Below are the code and all the weights of a small trained network. Each question names an input and a class and asks about switching units off, where a switched-off unit gives its printed mean instead of its output.

import numpy as np


def w(rows, s, z=0):
    codes = np.array(rows[::2]) - 128.0
    scale = np.full(codes.shape[1], s)
    scale[-1] = z or s
    return codes * scale


def norm(h):
    return h / np.sqrt((h * h).mean(-1, keepdims=True) + 1e-5)


def f(y):
    return np.maximum(y, 0)


def log_softmax(a):
    a = a - a.max(-1, keepdims=True)
    return a - np.log(np.exp(a).sum(-1, keepdims=True))


def net(x, mask):
    res = np.array(x, float).reshape(1, 8) / 4 @ E
    u = 0
    for l in range(4):
        y = f(norm(res) @ A[l][:, :-1].T + A[l][:, -1])
        res = res + np.where(mask[u : u + 6], y, B[l][:, -1]) @ B[l][:, :-1]
        u += 6
    return log_softmax(norm(res)[-1] @ U[:, :-1].T + U[:, -1])


A, B = {}, {}
E = w([
[129,130,125,120,125,128,128],'x0',
[127,126,133,135,129,134,127],'x1',
[99,219,139,111,96,168,61],'x2',
[137,154,157,111,76,149,179],'x3',
[127,127,127,134,129,129,129],'x4',
[109,199,2,114,152,142,204],'x5',
[226,180,86,228,20,16,103],'x6',
[127,131,134,140,136,134,131],'x7',
],0.0096)
A[0] = w([
[184,99,118,125,108,120,177,118],'L0N1',
[121,60,205,116,120,58,139,253],'L0N2',
[145,193,143,67,74,170,96,93],'L0N3',
[88,143,112,151,101,106,150,212],'L0N4',
[156,170,216,113,85,168,252,187],'L0N5',
[100,116,117,131,185,162,81,200],'L0N6',
],0.011,0.0048)
B[0] = w([
[109,61,127,112,132,88,193,174],'L0N1',
[177,114,46,161,153,177,158,253],'L0N2',
[74,85,92,210,137,135,118,198],'L0N3',
[162,188,100,76,175,71,100,195],'L0N4',
[125,93,104,175,254,62,40,239],'L0N5',
[131,105,109,117,110,32,104,213],'L0N6',
],0.0098,0.0076)
A[1] = w([
[123,113,60,59,125,111,190,2],'L1N1',
[174,121,87,134,152,73,94,250],'L1N2',
[93,190,105,108,136,143,210,15],'L1N3',
[48,84,156,111,131,236,190,76],'L1N4',
[37,190,153,139,78,149,55,36],'L1N5',
[181,47,245,121,70,163,85,106],'L1N6',
],0.011,0.0025)
B[1] = w([
[121,143,104,179,147,129,114,164],'L1N1',
[34,82,132,129,142,145,70,251],'L1N2',
[143,200,93,100,212,120,109,142],'L1N3',
[187,117,132,70,50,45,168,152],'L1N4',
[41,83,63,195,86,176,250,157],'L1N5',
[199,187,58,165,201,212,146,150],'L1N6',
],0.012)
A[2] = w([
[169,157,120,191,11,58,99,120],'L2N1',
[144,122,156,130,71,166,176,40],'L2N2',
[165,110,97,166,98,191,171,43],'L2N3',
[58,54,134,146,126,76,108,181],'L2N4',
[90,115,163,36,142,158,157,9],'L2N5',
[73,119,197,9,159,203,153,56],'L2N6',
],0.013,0.0016)
B[2] = w([
[224,130,223,38,85,137,203,164],'L2N1',
[101,110,99,112,130,196,140,128],'L2N2',
[102,135,112,95,182,224,130,142],'L2N3',
[84,190,225,93,70,174,106,251],'L2N4',
[157,133,194,21,109,70,182,144],'L2N5',
[220,80,246,86,115,107,186,151],'L2N6',
],0.011,0.014)
A[3] = w([
[215,157,89,173,60,93,2,86],'L3N1',
[53,19,90,193,133,112,237,2],'L3N2',
[105,94,199,86,180,85,188,130],'L3N3',
[63,106,98,104,130,206,234,150],'L3N4',
[100,186,186,61,139,79,30,177],'L3N5',
[85,65,161,152,138,126,214,235],'L3N6',
],0.0093,0.0032)
B[3] = w([
[100,22,150,108,185,136,186,159],'L3N1',
[82,196,117,160,25,205,137,168],'L3N2',
[115,126,140,197,51,79,108,214],'L3N3',
[208,133,170,154,39,175,144,194],'L3N4',
[171,108,129,23,141,130,59,254],'L3N5',
[118,254,51,140,53,152,88,208],'L3N6',
],0.0097,0.0083)
U = w([
[223,92,190,50,80,58,231,165],'0',
[111,121,124,128,110,143,72,194],'1',
[106,131,128,132,120,146,84,205],'2',
[114,127,121,124,114,148,87,175],'3',
[84,148,84,191,46,171,164,41],'4',
[74,51,153,141,162,87,32,2],'5',
[202,138,31,138,254,152,168,103],'6',
],0.0099,0.0059)

Each question gives the input, the list of numbers given to net, and the class t.
The units are the neurons (one row each of A and B). Each row of codes is followed by its name. A weight is (code - 128) times the scale printed after its matrix; where a second scale follows, it is the last column's (A, B and U).
mask holds one flag per neuron, layer by layer. A switched-off neuron (its flag False) gives its mean, the last column of its row in B, instead of its output. The means were averaged over made-up inputs and are rounded, as every weight is.
A unit's drop is (log p(t) with every unit on - log p(t) with that unit switched off) / (log p(t) with every unit on - log p(t) with every unit switched off).
The circuit of an input: a set's keep is (log p(t) with only the set's units on - log p(t) with every unit switched off) / (log p(t) with every unit on - log p(t) with every unit switched off). Starting from the 12 units with the biggest drops (on a tie, the unit counted first), units are removed one at a time, each time the one whose removal leaves the highest keep (on an exact tie, the one counted first), for as long as the keep stays at least 0.8.
circuit, biggest first: the units of the circuit, biggest drop first
unit that matters most: the unit with the biggest drop
top k neurons: the k neurons with the biggest drops, biggest first
top k neurons in layer l: the k neurons of layer l with the biggest drops, biggest first
input [-3,7,-4,2,2,8,1,-6], class 6: unit that matters most => L1N3
input [-2,-1,-8,-1,-6,2,-7,8], class 4: circuit, biggest first => [L3N6 L3N5]
input [6,-3,7,1,6,8,6,-8], class 6: circuit, biggest first => [L2N4 L3N1]
input [-2,-4,8,-8,3,7,-8,5], class 0: circuit, biggest first => [L0N5 L2N6 L1N4]
input [-5,6,8,-7,-7,-3,4,-3], class 4: circuit, biggest first => [L1N5 L0N5]
input [4,-2,-4,8,5,1,-6,-1], class 5: top 2 neurons => [L0N5 L1N5]
input [-1,-7,-4,-1,-3,8,1,2], class 6: circuit, biggest first => [L1N3 L2N4]
input [4,-7,-1,-7,-1,3,7,-4], class 0: top 2 neurons => [L2N1 L0N5]
input [-5,-5,4,2,6,-8,5,-8], class 6: top 3 neurons => [L1N6 L2N4 L0N5]
input [-6,-4,2,8,-1,3,6,4], class 5: top 2 neurons => [L0N5 L1N2]
input [-3,4,7,-5,0,-7,-3,0], class 4: top 3 neurons => [L0N5 L1N5 L1N6]
input [7,0,-8,-8,-2,0,-5,0], class 4: top 3 neurons => [L0N5 L0N2 L0N4]
input [-3,2,1,-3,5,-7,3,-1], class 6: circuit, biggest first => [L1N6 L0N5 L2N4]
input [6,4,-5,8,3,-1,-2,-5], class 5: circuit, biggest first => [L0N5]
input [-4,5,-1,-5,-5,-8,0,-8], class 6: top 2 neurons => [L1N6 L0N5]
input [1,0,8,5,0,-5,-8,6], class 0: top 2 neurons in layer 2 => [L2N6 L2N5]
input [2,2,7,5,7,-8,-5,-6], class 6: top 2 neurons in layer 1 => [L1N6 L1N2]
input [6,3,-4,8,5,-3,-6,-2], class 5: top 4 neurons => [L0N5 L1N5 L2N1 L0N2]
input [5,-7,-4,-4,-6,6,-7,6], class 0: top 2 neurons => [L0N5 L0N2]
input [6,-2,-7,4,-2,-5,-1,4], class 4: unit that matters most => L0N2
input [-4,-2,1,-5,1,-6,8,4], class 0: top 2 neurons => [L2N1 L0N5]
input [7,0,8,4,-7,-2,-7,-4], class 4: top 3 neurons => [L1N5 L0N3 L3N6]
input [6,4,-7,3,-6,-3,-7,-1], class 0: top 2 neurons => [L0N3 L1N4]
input [3,-7,-7,-7,3,-3,-8,-4], class 0: top 2 neurons in layer 2 => [L2N5 L2N6]
